Here is a tiny trained network, its code and every weight. The questions are about switching its units off for an input and a class, where a switched-off unit gives its printed mean instead of its output.

import numpy as np


def w(rows, s, z=0):
    codes = np.array(rows[::2]) - 128.0
    scale = np.full(codes.shape[1], s)
    scale[-1] = z or s
    return codes * scale


def f(y):
    return np.maximum(y, 0)


def log_softmax(a):
    a = a - a.max(-1, keepdims=True)
    return a - np.log(np.exp(a).sum(-1, keepdims=True))


def net(x, mask):
    res = np.array(x, float).reshape(1, 3) / 4 @ E
    y = f(res @ A[0][:, :-1].T + A[0][:, -1])
    res = res + np.where(mask, y, B[0][:, -1]) @ B[0][:, :-1]
    return log_softmax(res[-1] @ U[:, :-1].T + U[:, -1])


A, B = {}, {}
E = w([
[202,47,132],'x0',
[99,67,3],'x1',
[193,200,101],'x2',
],0.0077)
A[0] = w([
[57,142,195,165],'neuron 1',
[119,125,172,126],'neuron 2',
[110,88,176,196],'neuron 3',
[102,143,90,160],'neuron 4',
[138,165,187,149],'neuron 5',
[95,111,89,96],'neuron 6',
[233,69,110,124],'neuron 7',
[106,104,248,56],'neuron 8',
[156,175,127,119],'neuron 9',
[164,101,119,110],'neuron 10',
[129,115,120,108],'neuron 11',
[152,171,133,61],'neuron 12',
[61,110,95,113],'neuron 13',
[50,142,114,174],'neuron 14',
[190,128,29,101],'neuron 15',
[90,118,109,121],'neuron 16',
[52,192,125,23],'neuron 17',
[112,116,135,105],'neuron 18',
[198,249,124,91],'neuron 19',
[113,127,118,87],'neuron 20',
[95,99,132,119],'neuron 21',
[57,199,132,122],'neuron 22',
[137,152,178,181],'neuron 23',
[127,114,177,51],'neuron 24',
[153,108,114,72],'neuron 25',
[108,111,130,130],'neuron 26',
[185,86,111,83],'neuron 27',
[75,150,90,152],'neuron 28',
[111,153,142,3],'neuron 29',
[100,169,136,213],'neuron 30',
],0.017,0.0035)
B[0] = w([
[105,20,95,228],'neuron 1',
[89,131,95,171],'neuron 2',
[77,118,66,189],'neuron 3',
[168,112,109,178],'neuron 4',
[61,188,186,217],'neuron 5',
[171,170,184,178],'neuron 6',
[154,244,72,220],'neuron 7',
[47,76,21,226],'neuron 8',
[97,88,173,178],'neuron 9',
[143,158,102,162],'neuron 10',
[130,143,136,141],'neuron 11',
[115,92,177,165],'neuron 12',
[199,150,201,192],'neuron 13',
[202,128,163,201],'neuron 14',
[49,55,7,228],'neuron 15',
[166,138,171,165],'neuron 16',
[226,109,104,203],'neuron 17',
[119,118,146,140],'neuron 18',
[61,13,254,254],'neuron 19',
[133,127,140,136],'neuron 20',
[122,96,179,162],'neuron 21',
[215,103,80,229],'neuron 22',
[61,183,167,206],'neuron 23',
[107,131,79,157],'neuron 24',
[128,138,102,149],'neuron 25',
[130,112,159,150],'neuron 26',
[149,174,80,180],'neuron 27',
[191,109,125,190],'neuron 28',
[124,135,169,144],'neuron 29',
[152,80,99,202],'neuron 30',
],0.041,0.0087)
U = w([
[125,178,85,181],'0',
[71,222,2,108],'1',
[24,32,52,162],'2',
[109,114,111,2],'3',
[109,115,109,19],'4',
[241,79,55,123],'5',
[167,116,191,165],'6',
[77,75,221,133],'7',
],0.0067,0.0087)

Each question gives the input, the list of numbers given to net, and the class t.
The units are the neurons (one row each of A and B). Each row of codes is followed by its name. A weight is (code - 128) times the scale printed after its matrix; where a second scale follows, it is the last column's (A, B and U).
mask holds one flag per neuron, in row order. A switched-off neuron (its flag False) gives its mean, the last column of its row in B, instead of its output. The means were averaged over made-up inputs and are rounded, as every weight is.
A unit's drop is (log p(t) with every unit on - log p(t) with that unit switched off) / (log p(t) with every unit on - log p(t) with every unit switched off).
The circuit of an input: a set's keep is (log p(t) with only the set's units on - log p(t) with every unit switched off) / (log p(t) with every unit on - log p(t) with every unit switched off). Starting from the 12 units with the biggest drops (on a tie, the unit counted first), units are removed one at a time, each time the one whose removal leaves the highest keep (on an exact tie, the one counted first), for as long as the keep stays at least 0.8.
units of the circuit, in order: the units of the circuit, biggest drop first
k most important neurons: the k neurons with the biggest drops, biggest first
drop when u is switched off: that unit's drop, to one decimal
input [-5,-4,1], class 7: units of the circuit, in order	(neuron 15)
input [-4,7,-6], class 5: 2 most important neurons	(neuron 19; neuron 5)
input [1,3,0], class 1: 4 most important neurons	(neuron 19; neuron 22; neuron 17; neuron 1)
input [2,6,7], class 1: 2 most important neurons	(neuron 7; neuron 1)
input [-8,-4,-8], class 5: 3 most important neurons	(neuron 17; neuron 22; neuron 14)
input [-1,-4,2], class 7: 3 most important neurons	(neuron 15; neuron 19; neuron 5)
input [2,5,-4], class 5: 3 most important neurons	(neuron 19; neuron 5; neuron 23)
input [0,3,0], class 5: 2 most important neurons	(neuron 19; neuron 5)
input [7,-4,7], class 7: 2 most important neurons	(neuron 19; neuron 8)
input [7,-3,8], class 7: 4 most important neurons	(neuron 19; neuron 8; neuron 1; neuron 3)
input [2,1,-4], class 0: 2 most important neurons	(neuron 19; neuron 15)
input [1,-2,1], class 7: 3 most important neurons	(neuron 15; neuron 8; neuron 1)
input [2,3,-7], class 6: drop when neuron 22 is switched off	0.1
input [8,4,-1], class 1: drop when neuron 27 is switched off	0.0
input [-5,-7,5], class 7: units of the circuit, in order	(neuron 19)
input [5,-6,7], class 7: drop when neuron 19 is switched off	0.2
